Below are the code and all the weights of a small trained network. Each question names an input and a class and asks about switching units off, where a switched-off unit gives its printed mean instead of its output.

import numpy as np


def w(rows, s, z=0):
    codes = np.array(rows[::2]) - 128.0
    scale = np.full(codes.shape[1], s)
    scale[-1] = z or s
    return codes * scale


def norm(h):
    return h / np.sqrt((h * h).mean(-1, keepdims=True) + 1e-5)


def f(y):
    return np.maximum(y, 0)


def log_softmax(a):
    a = a - a.max(-1, keepdims=True)
    return a - np.log(np.exp(a).sum(-1, keepdims=True))


def net(x, mask):
    res = np.array(x, float).reshape(1, 8) / 4 @ E
    u = 0
    for l in range(4):
        y = f(norm(res) @ A[l][:, :-1].T + A[l][:, -1])
        res = res + np.where(mask[u : u + 3], y, B[l][:, -1]) @ B[l][:, :-1]
        u += 3
    return log_softmax(norm(res)[-1] @ U[:, :-1].T + U[:, -1])


A, B = {}, {}
E = w([
[130,101,128,124,96,155,116,126],'x0',
[118,99,73,28,190,146,145,88],'x1',
[117,141,2,135,39,94,224,196],'x2',
[153,159,130,162,148,135,156,102],'x3',
[115,127,130,114,129,117,117,138],'x4',
[124,97,126,118,86,166,112,119],'x5',
[206,179,208,60,69,148,178,173],'x6',
[148,208,97,103,184,198,41,167],'x7',
],0.0049)
A[0] = w([
[116,60,210,58,168,109,96,100,55],'0.n1',
[124,31,178,132,109,61,244,48,9],'0.n2',
[143,72,99,3,185,179,213,41,56],'0.n3',
],0.0075,0.0015)
B[0] = w([
[72,147,116,130,84,199,251,107,213],'0.n1',
[132,99,106,95,188,196,101,255,253],'0.n2',
[110,163,136,82,132,26,32,72,218],'0.n3',
],0.0078,0.0066)
A[1] = w([
[139,109,202,177,188,164,141,69,109],'1.n1',
[143,120,207,255,70,117,120,180,3],'1.n2',
[64,38,79,209,165,95,82,64,56],'1.n3',
],0.01,0.00083)
B[1] = w([
[28,188,114,87,75,168,183,130,218],'1.n1',
[110,105,77,2,187,43,70,50,253],'1.n2',
[243,109,206,228,101,117,183,127,247],'1.n3',
],0.0083,0.0057)
A[2] = w([
[116,17,146,106,173,186,159,134,34],'2.n1',
[105,74,99,115,180,72,90,44,43],'2.n2',
[153,232,95,171,155,214,1,137,3],'2.n3',
],0.0082,0.00065)
B[2] = w([
[105,169,101,151,148,97,90,187,225],'2.n1',
[162,162,112,124,125,94,33,104,253],'2.n2',
[95,30,118,110,151,122,139,254,205],'2.n3',
],0.0086,0.0045)
A[3] = w([
[205,192,209,12,50,106,134,179,253],'3.n1',
[91,152,9,148,114,151,195,101,66],'3.n2',
[151,162,1,137,19,83,169,151,102],'3.n3',
],0.0092,0.00053)
B[3] = w([
[171,107,104,255,107,101,143,107,253],'3.n1',
[42,228,104,81,34,112,163,131,160],'3.n2',
[51,145,213,69,181,234,123,60,200],'3.n3',
],0.0087,0.0069)
U = w([
[155,128,88,82,151,41,42,52,117],'0',
[44,158,130,89,109,201,187,76,128],'1',
[133,58,82,120,172,145,116,254,48],'2',
[233,112,121,220,91,106,180,107,117],'3',
[92,129,89,145,119,97,117,133,254],'4',
],0.0068,0.0017)

Each question gives the input, the list of numbers given to net, and the class t.
The units are the neurons (one row each of A and B). Each row of codes is followed by its name. A weight is (code - 128) times the scale printed after its matrix; where a second scale follows, it is the last column's (A, B and U).
mask holds one flag per neuron, layer by layer. A switched-off neuron (its flag False) gives its mean, the last column of its row in B, instead of its output. The means were averaged over made-up inputs and are rounded, as every weight is.
A unit's drop is (log p(t) with every unit on - log p(t) with that unit switched off) / (log p(t) with every unit on - log p(t) with every unit switched off).
The circuit of an input: a set's keep is (log p(t) with only the set's units on - log p(t) with every unit switched off) / (log p(t) with every unit on - log p(t) with every unit switched off). Starting from all 12 units, units are removed one at a time, each time the one whose removal leaves the highest keep (on an exact tie, the one counted first), for as long as the keep stays at least 0.8.
units of the circuit, in order: the units of the circuit, biggest drop first
unit that matters most: the unit with the biggest drop
k most important neurons: the k neurons with the biggest drops, biggest first
top k neurons in layer l: the k neurons of layer l with the biggest drops, biggest first
drop of u: that unit's drop, to one decimal
input [-3,-3,-4,-6,4,5,-7,6], class 3: top neuron in layer 0 -> [0.n2]
input [6,5,4,-1,2,-5,-7,8], class 2: units of the circuit, in order -> [1.n2, 2.n3]
input [-8,1,-2,-1,3,0,-6,4], class 3: units of the circuit, in order -> [1.n3, 0.n2]
input [-5,8,3,-6,-5,3,-3,-5], class 0: 3 most important neurons -> [0.n3, 2.n2, 2.n3]
input [-4,5,0,-5,6,7,6,-3], class 3: 3 most important neurons -> [3.n1, 1.n2, 0.n3]
input [5,4,-3,5,5,6,8,-6], class 3: 2 most important neurons -> [3.n1, 0.n3]
input [-2,-2,6,0,0,1,3,3], class 1: 2 most important neurons -> [3.n3, 0.n2]
input [-5,8,8,-2,5,-1,2,0], class 0: 3 most important neurons -> [0.n3, 0.n1, 1.n1]
input [-6,-7,-7,6,-2,-7,-8,3], class 3: 4 most important neurons -> [1.n3, 0.n2, 3.n3, 0.n1]
input [-2,-8,7,-6,7,2,4,-7], class 0: 4 most important neurons -> [1.n2, 0.n1, 1.n1, 1.n3]
input [-7,5,-7,-7,4,7,-3,8], class 2: 4 most important neurons -> [2.n3, 1.n2, 3.n3, 3.n2]
input [-8,5,2,6,0,0,-6,-8], class 2: 4 most important neurons -> [0.n2, 1.n2, 3.n1, 1.n3]
input [2,-7,2,2,2,0,3,5], class 0: 2 most important neurons -> [1.n2, 0.n2]
input [0,-1,5,-7,-4,-7,2,-8], class 2: unit that matters most -> 0.n2
input [-4,-1,-7,1,-5,-6,-2,5], class 1: 2 most important neurons -> [1.n1, 0.n2]
input [-8,-3,-5,3,6,-3,5,1], class 1: units of the circuit, in order -> [1.n1, 0.n3]
input [6,5,-5,-4,1,0,-4,8], class 2: 2 most important neurons -> [2.n3, 1.n2]
input [3,-4,-8,-3,6,8,-1,6], class 1: 3 most important neurons -> [1.n1, 0.n2, 0.n1]
input [-3,-3,-6,3,-3,2,-7,-7], class 2: top 2 neurons in layer 0 -> [0.n2, 0.n3]
input [-3,-2,-4,-3,0,0,-4,8], class 2: unit that matters most -> 2.n3
input [8,-8,-3,3,-3,-6,-7,-6], class 0: top 2 neurons in layer 0 -> [0.n3, 0.n2]
input [1,-7,7,3,-5,-8,-5,4], class 0: top 2 neurons in layer 1 -> [1.n2, 1.n1]
input [2,6,6,6,7,-1,2,0], class 0: top 2 neurons in layer 1 -> [1.n1, 1.n3]
input [5,-5,6,8,3,-5,5,8], class 2: top 2 neurons in layer 1 -> [1.n1, 1.n3]
input [4,2,0,-1,-1,-1,4,8], class 2: drop of 2.n3 -> 2.0
